Below are the code and all the weights of a small trained network. Each question names an input and a class and asks about switching units off, where a switched-off unit gives its printed mean instead of its output.

import numpy as np


def w(rows, s, z=0):
    codes = np.array(rows[::2]) - 128.0
    scale = np.full(codes.shape[1], s)
    scale[-1] = z or s
    return codes * scale


def f(y):
    return y / 2 * (1 + np.tanh(0.7978845608 * (y + 0.044715 * y**3)))


def log_softmax(a):
    a = a - a.max(-1, keepdims=True)
    return a - np.log(np.exp(a).sum(-1, keepdims=True))


def net(x, mask):
    res = np.array(x, float).reshape(1, 5) / 4 @ E
    y = f(res @ A[0][:, :-1].T + A[0][:, -1])
    res = res + np.where(mask, y, B[0][:, -1]) @ B[0][:, :-1]
    return log_softmax(res[-1] @ U[:, :-1].T + U[:, -1])


A, B = {}, {}
E = w([
[102,124,63,69,69],'x0',
[95,82,128,162,156],'x1',
[80,174,120,199,2],'x2',
[80,78,237,146,115],'x3',
[223,50,120,137,99],'x4',
],0.0063)
A[0] = w([
[125,198,194,134,100,251],'neuron 1',
[7,125,91,136,94,190],'neuron 2',
[166,105,135,136,171,148],'neuron 3',
[199,100,138,131,187,134],'neuron 4',
[123,234,76,157,205,156],'neuron 5',
[171,53,151,116,212,155],'neuron 6',
[123,140,187,148,125,177],'neuron 7',
[156,154,109,86,101,205],'neuron 8',
[81,121,254,187,139,188],'neuron 9',
[87,89,152,157,139,168],'neuron 10',
[184,94,103,206,50,180],'neuron 11',
[172,143,106,132,145,71],'neuron 12',
],0.015,0.0023)
B[0] = w([
[82,123,73,118,85,190],'neuron 1',
[25,87,77,134,119,206],'neuron 2',
[128,92,136,124,170,171],'neuron 3',
[123,62,157,131,178,198],'neuron 4',
[121,253,141,130,132,212],'neuron 5',
[187,43,167,160,169,235],'neuron 6',
[91,140,114,122,145,170],'neuron 7',
[151,167,150,138,111,164],'neuron 8',
[45,191,127,145,206,254],'neuron 9',
[115,142,144,125,177,170],'neuron 10',
[184,188,112,93,52,217],'neuron 11',
[121,117,164,124,157,142],'neuron 12',
],0.026,0.0089)
U = w([
[137,132,192,186,225,4],'0',
[216,1,151,131,124,53],'1',
[46,151,54,135,125,198],'2',
[211,243,116,84,40,229],'3',
],0.0061,0.0013)

Each question gives the input, the list of numbers given to net, and the class t.
The units are the neurons (one row each of A and B). Each row of codes is followed by its name. A weight is (code - 128) times the scale printed after its matrix; where a second scale follows, it is the last column's (A, B and U).
mask holds one flag per neuron, in row order. A switched-off neuron (its flag False) gives its mean, the last column of its row in B, instead of its output. The means were averaged over made-up inputs and are rounded, as every weight is.
A unit's drop is (log p(t) with every unit on - log p(t) with that unit switched off) / (log p(t) with every unit on - log p(t) with every unit switched off).
The circuit of an input: a set's keep is (log p(t) with only the set's units on - log p(t) with every unit switched off) / (log p(t) with every unit on - log p(t) with every unit switched off). Starting from all 12 units, units are removed one at a time, each time the one whose removal leaves the highest keep (on an exact tie, the one counted first), for as long as the keep stays at least 0.8.
units of the circuit, in order: the units of the circuit, biggest drop first
k most important neurons: the k neurons with the biggest drops, biggest first
drop when u is switched off: that unit's drop, to one decimal
input [-7,-2,2,0,0], class 2: units of the circuit, in order -> [neuron 6]
input [6,-5,-7,-6,-3], class 3: units of the circuit, in order -> [neuron 5; neuron 9]
input [7,-2,-4,0,-3], class 3: units of the circuit, in order -> [neuron 9; neuron 4]
input [5,-3,6,-1,2], class 3: 2 most important neurons -> [neuron 11; neuron 9]
input [3,-5,-4,5,3], class 1: units of the circuit, in order -> [neuron 9; neuron 5]
input [-7,6,-2,-2,4], class 1: units of the circuit, in order -> [neuron 6; neuron 5]
input [-1,0,-5,-7,6], class 1: 2 most important neurons -> [neuron 9; neuron 6]
input [-7,-2,-2,0,-8], class 2: 2 most important neurons -> [neuron 1; neuron 6]
input [-4,-3,1,8,2], class 2: 2 most important neurons -> [neuron 1; neuron 7]
input [-2,1,5,5,6], class 3: 3 most important neurons -> [neuron 11; neuron 2; neuron 4]
input [-7,2,-2,-6,-7], class 3: 2 most important neurons -> [neuron 5; neuron 9]
input [5,-4,4,-1,2], class 3: drop when neuron 8 is switched off -> 0.0
input [-3,1,3,8,3], class 2: drop when neuron 6 is switched off -> 0.1
input [6,2,-6,7,4], class 1: drop when neuron 5 is switched off -> 0.1
input [1,-8,-4,0,2], class 1: drop when neuron 9 is switched off -> 0.5
